Small tables with named rows and columns. After each table, cells are looked up by row and column.

regun =
,vov,viz,sebu
govon,4.4,7.7,6.8
linebok,4.0,9.4,6.6
nafo,8.4,2.2,5.5

What is the vov of nafo in regun?
8.4
What is the vov of linebok in regun?
4.0
What is the sebu of linebok in regun?
6.6
What is the viz of linebok in regun?
9.4
What is the viz of govon in regun?
7.7
What is the sebu of govon in regun?
6.8
What is the sebu of nafo in regun?
5.5
What is the viz of nafo in regun?
2.2
What is the vov of govon in regun?
4.4

noretoz:
         mip  buv  lotud  firi  dod  pep  tidobof  zinona  kur
suvuno    81   67     59    46   42   30       34       6   23
mazek     94   53     92    44   78   44       65      44   74
lunun     42   57     45    67   47   74       35      81   46
peramid   65   49     64    41   60   44       53      55   47
bakose    55   67     55    63   55   61       61      63   85

zinona of lunun is 81
pep of bakose is 61
dod of bakose is 55
firi of suvuno is 46
buv of peramid is 49
tidobof of suvuno is 34
mip of peramid is 65
kur of lunun is 46
firi of lunun is 67
lotud of bakose is 55
tidobof of mazek is 65
dod of mazek is 78
tidobof of lunun is 35
kur of suvuno is 23
Which row has the largest tidobof? mazek

zap:
	vafo	gog	tefal	lum	rog	gepep	beb	toloso
nol	102	30	189	177	95	173	120	36
lib	218	192	108	54	103	146	68	134
koz	89	76	166	99	90	60	156	179

What is the beb of nol in zap? 120
What is the gepep of lib in zap? 146
What is the toloso of koz in zap? 179
What is the toloso of lib in zap? 134
What is the lum of lib in zap? 54
What is the beb of lib in zap? 68
What is the lum of koz in zap? 99
What is the vafo of koz in zap? 89
What is the tefal of nol in zap? 189
What is the vafo of lib in zap? 218
What is the toloso of nol in zap? 36
What is the rog of lib in zap? 103
What is the lum of nol in zap? 177
What is the gepep of koz in zap? 60
What is the tefal of koz in zap? 166
What is the gog of nol in zap? 30
What is the vafo of nol in zap? 102
What is the beb of koz in zap? 156
What is the tefal of lib in zap? 108
What is the rog of nol in zap? 95
Row with the largest gog: lib

rizavus.tsv
	non	vovezib	tume
san	241	112	161
ves	225	50	171
dat	203	196	162
mulazad	222	234	184
bino	173	160	126
luvaka	186	232	169
mibo	143	188	143
nof	217	168	156

bino, vovezib => 160
mulazad, vovezib => 234
nof, vovezib => 168
bino, non => 173
nof, tume => 156
mibo, tume => 143
bino, tume => 126
san, vovezib => 112

mak
|  | mamus | ked | pigus | nusen | labe | lin | vomam | foz | sumuzo | lakate |
|---|---|---|---|---|---|---|---|---|---|---|
| dutof | 35588 | 32998 | 60252 | 49072 | 56512 | 59155 | 65986 | 83040 | 36061 | 26233 |
| mar | 40230 | 26581 | 61931 | 50808 | 59422 | 60888 | 64881 | 80233 | 36105 | 31838 |
| sur | 45365 | 30161 | 48695 | 36017 | 78963 | 58702 | 39065 | 59984 | 49165 | 53245 |
| buvozon | 41640 | 33213 | 46959 | 36319 | 78296 | 57571 | 39226 | 62423 | 50138 | 52346 |
| fafarot | 38922 | 24966 | 58285 | 48947 | 62104 | 74045 | 30500 | 56954 | 56825 | 71192 |
| lobar | 32819 | 28592 | 60304 | 51491 | 56300 | 59684 | 63527 | 79935 | 38717 | 34885 |
| fole | 42416 | 32147 | 45156 | 37601 | 76388 | 57180 | 42809 | 61855 | 48315 | 50510 |

What is the vomam of sur in mak?
39065
What is the labe of mar in mak?
59422
What is the mamus of sur in mak?
45365
What is the foz of lobar in mak?
79935
What is the labe of fole in mak?
76388
What is the pigus of fole in mak?
45156
What is the labe of lobar in mak?
56300
What is the sumuzo of fafarot in mak?
56825
What is the lin of mar in mak?
60888
What is the foz of mar in mak?
80233
What is the labe of buvozon in mak?
78296
What is the ked of mar in mak?
26581
What is the ked of lobar in mak?
28592

gabu:
,fof,rin,muleter
kiz,43,140,56
fusun,66,164,77
sak,126,136,199
geketuz,209,85,107
kevita,89,94,215
butov,134,70,36
rab,43,125,46

kiz, muleter => 56
kevita, rin => 94
geketuz, fof => 209
kiz, fof => 43
sak, fof => 126
geketuz, muleter => 107
fusun, muleter => 77
fusun, rin => 164
rab, rin => 125
butov, rin => 70
kevita, muleter => 215
geketuz, rin => 85
rab, fof => 43
rab, muleter => 46
sak, rin => 136
kiz, rin => 140
butov, fof => 134
kevita, fof => 89
fusun, fof => 66
sak, muleter => 199

Table baza
,fomilir,ter,sibegu
duk,84,53,112
vobus,76,56,76
vef,53,112,104
tudu,64,125,17
pilozo,30,56,66
nem,128,93,66
dib,86,97,79
gokida,110,85,77
sas,171,84,104
nivub,104,206,89
zumo,79,100,151
zadevig,123,75,107

What is the ter of tudu in baza? 125
What is the fomilir of gokida in baza? 110
What is the fomilir of zadevig in baza? 123
What is the sibegu of zadevig in baza? 107
What is the fomilir of dib in baza? 86
What is the ter of zadevig in baza? 75
Which row has the largest ter? nivub

soz.tsv
	mus	duru
vekem	8115	7191
podelif	2309	5567
lalevaf	6230	1408
kis	4537	3045
mutakiz	6397	6034
bof	8394	9377
vagoka	6541	6922
dipul	3037	7060

duru of vagoka is 6922
mus of dipul is 3037
duru of mutakiz is 6034
mus of kis is 4537
duru of dipul is 7060
duru of kis is 3045
mus of podelif is 2309
mus of mutakiz is 6397
duru of lalevaf is 1408
mus of bof is 8394
duru of podelif is 5567

sidabi
       kegeza  fimida  vamozed
dipap   11203  -11116    44033
gogo   -74923   30968    21498
lon    -26054   32709     6447
dud    -25065   -3900     9606
zumir  -21165   -3624   -20560
zanab  -44876   54887   -34889
mepir  -83798   11659   -33625
vef     20736   17640     6454
kad     62555   33002    -5758
notod     395  -16341   -37332
pas     12514    8995    -7336

vamozed of gogo: 21498
vamozed of pas: -7336
kegeza of mepir: -83798
kegeza of vef: 20736
vamozed of vef: 6454
kegeza of gogo: -74923
fimida of dipap: -11116
fimida of zanab: 54887
fimida of gogo: 30968
vamozed of lon: 6447
vamozed of zanab: -34889
vamozed of dipap: 44033

rakogi
|  | tuka | vem | gufoge | gug | kuniver |
|---|---|---|---|---|---|
| momez | 124 | 84 | 59 | 106 | 195 |
| bak | 126 | 95 | 65 | 114 | 199 |
| bez | 121 | 80 | 69 | 103 | 195 |
| ruvuvel | 119 | 69 | 59 | 95 | 189 |

What is the tuka of bak in rakogi? 126
What is the gug of bak in rakogi? 114
What is the gufoge of momez in rakogi? 59
What is the kuniver of momez in rakogi? 195
What is the gug of momez in rakogi? 106
What is the tuka of ruvuvel in rakogi? 119

pef:
,nup,zur,sezilut,dak,rez
zefigop,0.17,-0.01,0.20,0.23,-0.47
soder,0.22,-0.16,0.41,0.55,0.58
guv,0.14,0.35,0.16,0.32,0.75
volo,0.03,0.08,0.40,-0.20,-0.17
serun,-0.16,0.22,-0.26,-0.63,-0.48
sav,-0.04,0.40,0.00,-0.09,-0.19
gebuba,-0.26,0.63,-0.30,-0.62,-0.75
fof,-0.08,-0.04,-0.35,-0.41,-0.27
nom,-0.13,0.31,-0.28,0.17,0.76
tok,0.13,-0.46,0.20,0.37,0.51

rez of sav is -0.19
dak of zefigop is 0.23
nup of fof is -0.08
sezilut of tok is 0.20
sezilut of gebuba is -0.30
sezilut of sav is 0.00
sezilut of volo is 0.40
zur of volo is 0.08
dak of sav is -0.09
Row with the largest dak: soder

